Below are the code and all the weights of a small trained network. Each question names an input and a class and asks about switching units off, where a switched-off unit gives its printed mean instead of its output.

import numpy as np


def w(rows, s, z=0):
    codes = np.array(rows[::2]) - 128.0
    scale = np.full(codes.shape[1], s)
    scale[-1] = z or s
    return codes * scale


def f(y):
    return np.maximum(y, 0)


def log_softmax(a):
    a = a - a.max(-1, keepdims=True)
    return a - np.log(np.exp(a).sum(-1, keepdims=True))


def net(x, mask):
    res = np.array(x, float).reshape(1, 6) / 4 @ E
    y = f(res @ A[0][:, :-1].T + A[0][:, -1])
    res = res + np.where(mask, y, B[0][:, -1]) @ B[0][:, :-1]
    return log_softmax(res[-1] @ U[:, :-1].T + U[:, -1])


A, B = {}, {}
E = w([
[103,190,154,214,87,198,123,36],'x0',
[107,61,135,38,11,172,102,108],'x1',
[96,178,54,101,85,56,84,110],'x2',
[32,131,187,114,175,78,2,142],'x3',
[132,54,163,163,130,16,190,15],'x4',
[106,79,60,225,139,154,122,141],'x5',
],0.0095)
A[0] = w([
[109,182,112,103,94,203,82,160,121],'n1',
[65,132,173,162,87,160,164,116,122],'n2',
[153,196,103,189,242,139,147,96,124],'n3',
[146,76,74,94,26,187,144,100,165],'n4',
[164,101,217,103,179,151,169,130,111],'n5',
[50,79,182,116,88,127,71,129,113],'n6',
[107,202,119,177,98,175,110,30,105],'n7',
[148,135,138,73,91,169,91,124,146],'n8',
[77,103,2,184,104,99,107,132,129],'n9',
[119,189,152,189,125,139,125,98,78],'n10',
[138,44,193,173,208,197,159,190,149],'n11',
[87,105,86,153,104,190,110,208,149],'n12',
[66,17,128,127,80,103,158,57,145],'n13',
[179,115,68,114,102,147,180,97,96],'n14',
[143,82,118,111,114,82,147,198,62],'n15',
[77,136,175,126,152,109,104,112,79],'n16',
[129,52,165,119,132,191,130,126,153],'n17',
[102,138,155,139,127,90,51,148,91],'n18',
[59,61,110,179,156,135,67,140,116],'n19',
[193,195,185,99,186,101,121,111,120],'n20',
[152,170,38,95,114,118,138,105,136],'n21',
[121,146,74,95,103,68,124,137,119],'n22',
[90,165,171,107,165,124,87,146,91],'n23',
[203,166,82,137,143,143,154,128,159],'n24',
[133,76,122,142,112,53,141,57,65],'n25',
[89,148,164,161,157,91,112,156,119],'n26',
[163,81,88,127,191,61,139,206,154],'n27',
[142,220,150,84,76,71,131,124,110],'n28',
[118,99,177,139,162,76,157,86,75],'n29',
[160,75,169,172,104,74,101,74,1],'n30',
],0.011,0.0044)
B[0] = w([
[200,226,83,109,164,114,113,178,236],'n1',
[99,128,72,77,106,160,82,102,178],'n2',
[134,120,196,156,64,60,13,114,251],'n3',
[142,115,200,186,70,81,97,120,242],'n4',
[54,183,168,89,139,141,171,105,191],'n5',
[151,55,238,188,60,138,153,145,223],'n6',
[127,83,44,59,60,226,88,66,233],'n7',
[156,114,91,182,186,2,75,74,203],'n8',
[27,216,169,131,172,82,195,2,216],'n9',
[122,58,138,17,163,182,35,110,194],'n10',
[22,234,118,152,146,151,128,108,233],'n11',
[203,195,122,122,226,104,113,82,224],'n12',
[184,219,88,129,185,55,73,162,237],'n13',
[119,75,193,178,87,204,199,221,200],'n14',
[148,66,97,55,64,248,62,108,181],'n15',
[143,126,183,169,112,228,209,197,184],'n16',
[10,140,120,148,149,68,124,73,190],'n17',
[142,116,156,132,145,194,197,110,205],'n18',
[183,136,194,172,62,149,221,99,213],'n19',
[133,148,210,108,102,24,108,91,191],'n20',
[114,130,147,112,138,131,179,110,187],'n21',
[12,152,82,145,98,182,170,139,188],'n22',
[190,113,152,159,118,177,182,180,196],'n23',
[180,110,203,215,79,109,193,218,203],'n24',
[188,173,67,126,185,148,155,133,218],'n25',
[150,74,151,197,57,114,151,198,190],'n26',
[148,75,141,41,79,195,16,45,226],'n27',
[42,205,170,105,140,79,217,86,197],'n28',
[178,178,58,89,180,149,132,177,200],'n29',
[178,161,89,94,159,159,114,217,188],'n30',
],0.0063,0.012)
U = w([
[225,177,88,134,187,128,112,169,73],'0',
[170,74,165,183,76,171,201,170,77],'1',
[116,64,105,43,84,196,62,108,91],'2',
[5,170,130,129,134,118,160,118,90],'3',
[107,137,145,144,136,102,144,110,249],'4',
[158,95,152,172,95,55,67,139,156],'5',
[82,93,99,142,129,112,119,166,180],'6',
[66,14,20,162,158,132,132,248,33],'7',
],0.014,0.011)

Each question gives the input, the list of numbers given to net, and the class t.
The units are the neurons (one row each of A and B). Each row of codes is followed by its name. A weight is (code - 128) times the scale printed after its matrix; where a second scale follows, it is the last column's (A, B and U).
mask holds one flag per neuron, in row order. A switched-off neuron (its flag False) gives its mean, the last column of its row in B, instead of its output. The means were averaged over made-up inputs and are rounded, as every weight is.
A unit's drop is (log p(t) with every unit on - log p(t) with that unit switched off) / (log p(t) with every unit on - log p(t) with every unit switched off).
The circuit of an input: a set's keep is (log p(t) with only the set's units on - log p(t) with every unit switched off) / (log p(t) with every unit on - log p(t) with every unit switched off). Starting from the 12 units with the biggest drops (on a tie, the unit counted first), units are removed one at a time, each time the one whose removal leaves the highest keep (on an exact tie, the one counted first), for as long as the keep stays at least 0.8.
circuit, biggest first: the units of the circuit, biggest drop first
top k neurons: the k neurons with the biggest drops, biggest first
drop when u is switched off: that unit's drop, to one decimal
input [-3,-2,-2,-5,-5,8], class 4: top 4 neurons : n9; n11; n12; n13
input [6,-4,4,1,4,-5], class 2: top 2 neurons : n7; n10
input [-4,7,6,2,-8,6], class 0: top 2 neurons : n1; n12
input [8,-5,-8,7,-6,-5], class 2: circuit, biggest first : n10
input [7,-6,-5,4,-3,0], class 2: circuit, biggest first : n10; n7
input [-3,-2,-6,-7,7,-8], class 4: top 3 neurons : n5; n1; n20
input [-3,1,6,-4,2,-5], class 3: circuit, biggest first : n28; n22
input [1,4,-6,1,-5,-6], class 3: top 2 neurons : n17; n5
input [-3,7,3,4,7,8], class 4: top 4 neurons : n9; n6; n1; n3
input [-7,-7,-7,7,-3,-2], class 1: top 2 neurons : n23; n26
input [-2,8,-6,6,1,7], class 5: top 4 neurons : n6; n13; n28; n22
input [8,5,3,1,8,3], class 0: top 2 neurons : n13; n25
input [-6,8,-4,2,5,7], class 5: top 3 neurons : n13; n4; n6
input [8,-6,-3,-5,4,-8], class 2: circuit, biggest first : n7; n10
input [-2,0,8,-3,8,-8], class 0: circuit, biggest first : n25
input [-7,8,5,1,2,4], class 5: top 2 neurons : n13; n4
input [3,8,-4,7,-8,-2], class 0: top 2 neurons : n1; n12
input [-1,8,6,8,-5,-2], class 1: circuit, biggest first : n6; n23
input [8,3,-6,7,-3,2], class 2: top 3 neurons : n7; n2; n10
input [-7,-7,-8,-5,5,0], class 3: top 2 neurons : n11; n5
input [3,6,2,0,3,5], class 5: top 4 neurons : n4; n13; n11; n28
input [5,-3,-7,-6,0,6], class 3: circuit, biggest first : n11
input [3,-2,-8,6,-1,-7], class 3: drop when n5 is switched off : 0.6
input [1,5,5,-1,-5,3], class 0: drop when n1 is switched off : 1.5
input [5,-6,0,-1,0,1], class 5: drop when n28 is switched off : 0.0
input [0,0,4,2,0,-1], class 3: drop when n3 is switched off : 0.1
input [-4,-7,-6,-1,3,-4], class 5: circuit, biggest first : n3
